x =
[[125 107 131 140 143 156 131]
 [122 142 127 125 129 108 123]
 [141 106 126 137 129 126 131]
 [108 119 129 127 133 120 129]
 [119 122 132 143 136 141 123]
 [117 112 129 146 132 110 135]
 [126 149 131 118 136 127 129]
 [128 132 126 127 131 127 131]
 [136 112 126 127 102 119 118]
 [122 155 131 146 156 139 136]
 [112 120 128 140 142 110 133]
 [110 144 131 126 117 125 115]
 [122 127 126 133 111 102 130]]
x[0][0] = 125
x[2][1] = 106
x[2][4] = 129
x[6][5] = 127
x[12][4] = 111
x[6][0] = 126
x[1][4] = 129
x[7] = [128, 132, 126, 127, 131, 127, 131]
x[3] = [108, 119, 129, 127, 133, 120, 129]
x[:, 5] = [156, 108, 126, 120, 141, 110, 127, 127, 119, 139, 110, 125, 102]
x[5][4] = 132
x[4] = [119, 122, 132, 143, 136, 141, 123]
x[5][2] = 129
x[1][5] = 108
x[12][2] = 126
x[11][4] = 117
x[3][0] = 108
x[0][2] = 131
x[2][5] = 126
x[3][4] = 133
x[0] = [125, 107, 131, 140, 143, 156, 131]
x[2][6] = 131
x[:, 2] = [131, 127, 126, 129, 132, 129, 131, 126, 126, 131, 128, 131, 126]
x[0][4] = 143
x[2] = [141, 106, 126, 137, 129, 126, 131]
x[11] = [110, 144, 131, 126, 117, 125, 115]
x[:, 0] = [125, 122, 141, 108, 119, 117, 126, 128, 136, 122, 112, 110, 122]
x[:, 4] = [143, 129, 129, 133, 136, 132, 136, 131, 102, 156, 142, 117, 111]
x[7][5] = 127
x[8][0] = 136
x[10][1] = 120
x[6][4] = 136

a =
array([[139, 142, 130, 142, 135, 129, 129, 125, 148, 115],
       [122, 132, 118, 137, 127, 143, 115, 120, 134, 130],
       [118, 119, 127, 118, 123, 127, 131, 134, 119, 135],
       [151, 136, 134, 126, 138, 123, 132, 127, 129, 116],
       [116, 123, 137, 126, 125, 117, 132, 131, 126, 129],
       [139, 133, 121, 133, 132, 136, 125, 125, 132, 128],
       [121, 121, 132, 129, 125, 110, 139, 137, 130, 130],
       [140, 134, 118, 134, 133, 134, 127, 127, 136, 125],
       [109, 115, 123, 124, 120, 130, 127, 131, 122, 142],
       [115, 119, 135, 122, 123, 122, 133, 132, 122, 137]])
Rows and columns are counted from 0.
row 0 col 0 = 139
row 0 col 8 = 148
row 4 col 2 = 137
row 3 col 2 = 134
row 7 col 3 = 134
row 4 col 6 = 132
row 1 col 1 = 132
row 0 col 3 = 142
row 1 col 0 = 122
row 6 col 4 = 125
row 6 col 9 = 130
row 5 col 5 = 136
row 1 col 9 = 130
row 9 col 3 = 122
row 2 col 6 = 131
row 1 col 6 = 115
row 1 col 2 = 118
row 8 col 1 = 115
row 8 col 9 = 142
row 9 col 8 = 122
row 3 col 1 = 136
row 5 col 0 = 139
row 4 col 9 = 129
row 5 col 6 = 125
row 2 col 9 = 135
row 8 col 2 = 123
row 2 col 2 = 127
row 7 col 8 = 136
row 3 col 5 = 123
row 3 col 7 = 127
row 4 col 0 = 116
row 3 col 3 = 126
row 2 col 8 = 119
row 9 col 2 = 135
row 8 col 6 = 127

M =
array([[128, 126, 128, 129, 132, 130, 133, 138, 127, 127, 145, 149, 123,
        136, 125, 125],
       [128, 132, 124, 126, 124, 113, 125, 119, 132, 125, 109, 113, 146,
        121, 116, 144],
       [128, 132, 128, 128, 128, 128, 131, 137, 129, 125, 148, 130, 123,
        130, 113, 127],
       [128, 125, 131, 129, 128, 138, 124, 120, 125, 134, 112, 121, 123,
        123, 148, 119]])
Indices start at 0.
row 0 col 0	128
row 1 col 14	116
row 1 col 3	126
row 3 col 4	128
row 3 col 2	131
row 2 col 6	131
row 1 col 9	125
row 2 col 11	130
row 2 col 3	128
row 1 col 15	144
row 2 col 5	128
row 0 col 1	126
row 1 col 7	119
row 3 col 12	123
row 3 col 3	129
row 3 col 9	134
row 2 col 12	123
row 2 col 9	125
row 1 col 4	124
row 0 col 12	123
row 1 col 6	125
row 1 col 13	121
row 3 col 15	119
row 3 col 8	125
row 3 col 6	124
row 0 col 3	129
row 2 col 13	130
row 3 col 7	120
row 2 col 7	137

W = [119 113 115 132 119 128 126 122 122 153 124 135 113 132 116 140]
W[0] => 119
W[10] => 124
W[4] => 119

arr =
[[131 130 130 131 129 130 113 129 133 129 110 117 131 125 125]
 [124 128 127 123 127 137 129 127 125 130 130 119 123 127 127]
 [111 128 127 117 125 130 138 126 116 135 149 139 126 129 129]
 [130 127 127 131 130 121 128 129 137 127 127 132 133 129 129]
 [144 130 131 133 130 136 128 131 131 129 126 120 132 130 130]
 [130 128 129 130 129 120 136 130 132 130 138 142 135 130 130]
 [120 126 126 124 125 130 129 125 118 123 130 127 118 128 128]]
arr[0,0] -> 131
arr[0,2] -> 130
arr[1,1] -> 128
arr[6,2] -> 126
arr[0,10] -> 110
arr[6,3] -> 124
arr[3,8] -> 137
arr[:, 0] -> [131, 124, 111, 130, 144, 130, 120]
arr[3,9] -> 127
arr[0,7] -> 129
arr[6,14] -> 128
arr[1,0] -> 124
arr[6,9] -> 123
arr[4,10] -> 126
arr[6,0] -> 120
arr[4,0] -> 144
arr[5,5] -> 120
arr[1,5] -> 137
arr[:, 3] -> [131, 123, 117, 131, 133, 130, 124]
arr[5,8] -> 132
arr[3,5] -> 121
arr[5,0] -> 130
arr[2] -> [111, 128, 127, 117, 125, 130, 138, 126, 116, 135, 149, 139, 126, 129, 129]
arr[1,2] -> 127
arr[1,14] -> 127
arr[3,13] -> 129
arr[0,12] -> 131
arr[1,3] -> 123
arr[0] -> [131, 130, 130, 131, 129, 130, 113, 129, 133, 129, 110, 117, 131, 125, 125]
arr[:, 2] -> [130, 127, 127, 127, 131, 129, 126]
arr[4] -> [144, 130, 131, 133, 130, 136, 128, 131, 131, 129, 126, 120, 132, 130, 130]
arr[4,5] -> 136
arr[4,4] -> 130
arr[5,12] -> 135
arr[5,14] -> 130

B =
array([[141, 137, 130, 156, 122, 116, 135, 136],
       [131, 132, 111, 139, 133, 117, 141, 134],
       [128, 124, 123, 129, 125, 123, 127, 127]])
B[0,0]	141
B[2,1]	124
B[1,4]	133
B[0]	[141, 137, 130, 156, 122, 116, 135, 136]
B[1,7]	134
B[0,4]	122
B[2,4]	125
B[1,2]	111
B[0,5]	116
B[2,0]	128
B[2,5]	123
